Below is a small trained network, with its code and all its weights. Each question gives an input and a class and asks what happens when units are switched off, that is, made to give their printed mean instead of their output.

import numpy as np


def w(rows, s, z=0):
    codes = np.array(rows[::2]) - 128.0
    scale = np.full(codes.shape[1], s)
    scale[-1] = z or s
    return codes * scale


def f(y):
    return y / 2 * (1 + np.tanh(0.7978845608 * (y + 0.044715 * y**3)))


def log_softmax(a):
    a = a - a.max(-1, keepdims=True)
    return a - np.log(np.exp(a).sum(-1, keepdims=True))


def net(x, mask):
    res = np.array(x, float).reshape(1, 8) / 4 @ E
    y = f(res @ A[0][:, :-1].T + A[0][:, -1])
    res = res + np.where(mask, y, B[0][:, -1]) @ B[0][:, :-1]
    return log_softmax(res[-1] @ U[:, :-1].T + U[:, -1])


A, B = {}, {}
E = w([
[217,37,107,148,149,159,254,52,126],'x0',
[162,141,110,90,71,33,144,92,215],'x1',
[41,140,100,126,26,123,197,90,73],'x2',
[123,146,38,204,118,208,83,34,176],'x3',
[127,133,131,122,132,134,131,118,126],'x4',
[129,129,128,127,131,127,127,129,128],'x5',
[51,121,158,200,183,60,163,94,143],'x6',
[123,147,163,118,123,158,142,109,130],'x7',
],0.0089)
A[0] = w([
[69,83,196,225,220,51,153,88,112,130],'n1',
[124,120,192,78,178,78,199,169,79,60],'n2',
[135,64,157,191,207,195,136,174,81,110],'n3',
[144,100,50,249,92,217,103,72,229,116],'n4',
[229,101,104,63,110,171,74,153,57,151],'n5',
[179,132,141,93,104,44,161,74,204,48],'n6',
[176,14,170,62,108,94,186,218,86,31],'n7',
[208,41,123,173,98,142,214,90,111,2],'n8',
[196,84,128,135,182,140,239,119,136,87],'n9',
[22,144,63,112,73,143,227,126,73,109],'n10',
[90,115,120,144,169,181,141,150,2,64],'n11',
[129,129,79,96,53,154,158,132,71,145],'n12',
],0.0087,0.0044)
B[0] = w([
[203,82,240,130,61,178,28,45,231,206],'n1',
[69,103,115,113,179,175,76,81,34,191],'n2',
[211,219,68,38,155,62,146,82,154,197],'n3',
[86,78,209,22,189,105,124,127,3,249],'n4',
[194,92,189,180,61,196,107,104,225,213],'n5',
[210,183,5,63,132,95,150,64,98,185],'n6',
[197,111,171,95,178,185,66,135,20,209],'n7',
[52,204,138,255,51,116,97,228,132,212],'n8',
[90,195,107,195,141,173,99,225,129,214],'n9',
[135,124,176,62,229,124,184,165,221,213],'n10',
[178,224,52,130,46,42,191,51,131,188],'n11',
[123,102,167,116,163,151,145,68,219,189],'n12',
],0.0076,0.012)
U = w([
[106,60,136,98,166,165,154,127,3,60],'0',
[211,207,1,114,77,65,204,63,104,54],'1',
[167,84,123,126,213,148,182,188,195,255],'2',
[36,210,124,197,72,130,89,252,127,137],'3',
[178,9,149,175,86,192,156,89,186,50],'4',
],0.0092,0.006)

Each question gives the input, the list of numbers given to net, and the class t.
The units are the neurons (one row each of A and B). Each row of codes is followed by its name. A weight is (code - 128) times the scale printed after its matrix; where a second scale follows, it is the last column's (A, B and U).
mask holds one flag per neuron, in row order. A switched-off neuron (its flag False) gives its mean, the last column of its row in B, instead of its output. The means were averaged over made-up inputs and are rounded, as every weight is.
A unit's drop is (log p(t) with every unit on - log p(t) with that unit switched off) / (log p(t) with every unit on - log p(t) with every unit switched off).
The circuit of an input: a set's keep is (log p(t) with only the set's units on - log p(t) with every unit switched off) / (log p(t) with every unit on - log p(t) with every unit switched off). Starting from all 12 units, units are removed one at a time, each time the one whose removal leaves the highest keep (on an exact tie, the one counted first), for as long as the keep stays at least 0.8.
circuit, biggest first: the units of the circuit, biggest drop first
unit that matters most: the unit with the biggest drop
k most important neurons: the k neurons with the biggest drops, biggest first
drop of u: that unit's drop, to one decimal
input [-3,7,1,3,8,-6,8,0], class 4: 3 most important neurons : n1; n3; n11
input [6,-2,-8,-8,1,1,5,-6], class 0: circuit, biggest first : n2
input [-7,4,6,-8,-4,-8,-2,7], class 0: 2 most important neurons : n2; n8
input [7,-4,-6,0,-7,-6,-7,-6], class 3: circuit, biggest first : n8; n9
input [4,-5,8,-6,-4,5,2,5], class 2: 2 most important neurons : n10; n4
input [6,4,-3,2,-2,2,-5,5], class 3: circuit, biggest first : n8; n9
input [5,-6,2,1,-4,-2,-6,-6], class 1: 2 most important neurons : n11; n3
input [0,-7,-4,-5,-5,-4,-5,-4], class 1: 3 most important neurons : n3; n11; n4
input [-1,-1,6,-6,-5,-4,7,4], class 4: 2 most important neurons : n1; n4
input [3,-1,7,5,4,2,7,7], class 2: 2 most important neurons : n10; n5
input [5,6,-3,-6,-8,-8,-7,-7], class 4: 2 most important neurons : n5; n4
input [3,-4,6,4,5,0,-2,5], class 2: 2 most important neurons : n10; n12
input [3,-3,-6,-6,-3,6,-8,5], class 4: 3 most important neurons : n5; n4; n10
input [8,0,1,-6,-1,-7,2,-5], class 3: unit that matters most : n8
input [6,-4,2,3,6,4,-3,-8], class 3: 3 most important neurons : n8; n9; n6
input [-6,-7,-3,-4,8,-4,3,4], class 1: circuit, biggest first : n11; n3
input [7,-8,2,4,-3,-4,8,0], class 1: drop of n4 : 0.0
input [3,-3,5,6,-4,2,2,0], class 0: drop of n5 : 0.2
input [0,1,-5,-3,2,6,-7,-3], class 4: drop of n10 : 0.1
input [5,-4,2,-6,-3,8,-7,-1], class 4: unit that matters most : n5
